Below are the code and all the weights of a small trained network. Each question names an input and a class and asks about switching units off, where a switched-off unit gives its printed mean instead of its output.

import numpy as np


def w(rows, s, z=0):
    codes = np.array(rows[::2]) - 128.0
    scale = np.full(codes.shape[1], s)
    scale[-1] = z or s
    return codes * scale


def f(y):
    return y / 2 * (1 + np.tanh(0.7978845608 * (y + 0.044715 * y**3)))


def log_softmax(a):
    a = a - a.max(-1, keepdims=True)
    return a - np.log(np.exp(a).sum(-1, keepdims=True))


def net(x, mask):
    res = np.array(x, float).reshape(1, 4) / 4 @ E
    y = f(res @ A[0][:, :-1].T + A[0][:, -1])
    res = res + np.where(mask, y, B[0][:, -1]) @ B[0][:, :-1]
    return log_softmax(res[-1] @ U[:, :-1].T + U[:, -1])


A, B = {}, {}
E = w([
[99,99,4,150,138,107,158,129],'x0',
[183,176,170,64,109,182,136,69],'x1',
[64,149,120,35,98,81,203,151],'x2',
[116,104,101,99,110,27,94,82],'x3',
],0.014)
A[0] = w([
[150,165,123,172,254,247,186,196,206],'n1',
[144,126,5,116,176,136,176,84,254],'n2',
[182,225,88,49,87,102,175,161,116],'n3',
[102,109,130,147,122,121,154,76,73],'n4',
[121,152,161,160,146,99,152,208,143],'n5',
[118,168,97,52,8,80,216,116,144],'n6',
[136,201,144,78,43,123,116,93,121],'n7',
[191,123,150,135,120,213,110,59,174],'n8',
[170,139,182,123,128,184,43,108,155],'n9',
[95,151,138,89,72,139,142,151,101],'n10',
],0.0095,0.0057)
B[0] = w([
[198,60,139,222,252,128,96,90,248],'n1',
[133,156,94,120,152,23,132,140,234],'n2',
[108,154,163,40,136,146,177,181,201],'n3',
[154,151,122,159,127,134,138,157,128],'n4',
[81,123,98,66,184,164,122,144,163],'n5',
[168,50,145,59,70,126,129,92,254],'n6',
[201,164,160,150,134,110,182,143,195],'n7',
[183,133,170,134,120,52,99,93,218],'n8',
[149,91,177,51,179,15,202,76,213],'n9',
[132,170,121,58,87,167,163,175,167],'n10',
],0.011,0.015)
U = w([
[54,125,89,169,153,119,79,139,21],'0',
[169,85,162,134,153,70,143,1,204],'1',
[134,144,52,184,171,73,3,111,225],'2',
[190,136,116,129,46,128,206,144,147],'3',
[27,151,120,79,46,152,119,168,89],'4',
[122,178,117,183,73,206,129,103,38],'5',
[137,133,157,203,79,162,108,146,3],'6',
[127,104,142,192,217,159,55,180,187],'7',
],0.009,0.0038)

Each question gives the input, the list of numbers given to net, and the class t.
The units are the neurons (one row each of A and B). Each row of codes is followed by its name. A weight is (code - 128) times the scale printed after its matrix; where a second scale follows, it is the last column's (A, B and U).
mask holds one flag per neuron, in row order. A switched-off neuron (its flag False) gives its mean, the last column of its row in B, instead of its output. The means were averaged over made-up inputs and are rounded, as every weight is.
A unit's drop is (log p(t) with every unit on - log p(t) with that unit switched off) / (log p(t) with every unit on - log p(t) with every unit switched off).
The circuit of an input: a set's keep is (log p(t) with only the set's units on - log p(t) with every unit switched off) / (log p(t) with every unit on - log p(t) with every unit switched off). Starting from all 10 units, units are removed one at a time, each time the one whose removal leaves the highest keep (on an exact tie, the one counted first), for as long as the keep stays at least 0.8.
circuit, biggest first: the units of the circuit, biggest drop first
top k neurons: the k neurons with the biggest drops, biggest first
drop of u: that unit's drop, to one decimal
input [1,0,0,1], class 2: circuit, biggest first => (n9; n6)
input [1,2,2,2], class 3: circuit, biggest first => (n1; n9)
input [-4,8,8,-7], class 3: circuit, biggest first => (n10)
input [-6,-5,1,5], class 7: circuit, biggest first => (n9; n6)
input [-8,-1,3,2], class 3: circuit, biggest first => (n1; n8)
input [5,-4,3,4], class 2: circuit, biggest first => (n9; n2)
input [0,-3,7,4], class 4: circuit, biggest first => (n1; n9)
input [-8,-8,1,7], class 2: circuit, biggest first => (n9; n6)
input [6,-5,-4,-5], class 7: top 2 neurons => (n1; n8)
input [5,-2,4,-2], class 3: top 4 neurons => (n1; n9; n8; n6)
input [4,-2,8,5], class 3: top 2 neurons => (n6; n1)
input [1,8,7,-7], class 3: top 2 neurons => (n3; n10)
input [1,-3,-6,-8], class 7: top 2 neurons => (n6; n1)
input [-8,-7,2,6], class 7: top 2 neurons => (n9; n6)
input [8,-7,-5,-2], class 2: top neuron => (n2)
input [8,4,5,8], class 3: drop of n3 => 0.2
input [-5,-7,3,-1], class 4: drop of n1 => 0.6
input [-7,-4,4,0], class 4: drop of n1 => 0.3
input [3,-3,6,-3], class 4: drop of n8 => 0.1
input [5,-5,1,-3], class 2: top neuron => (n2)
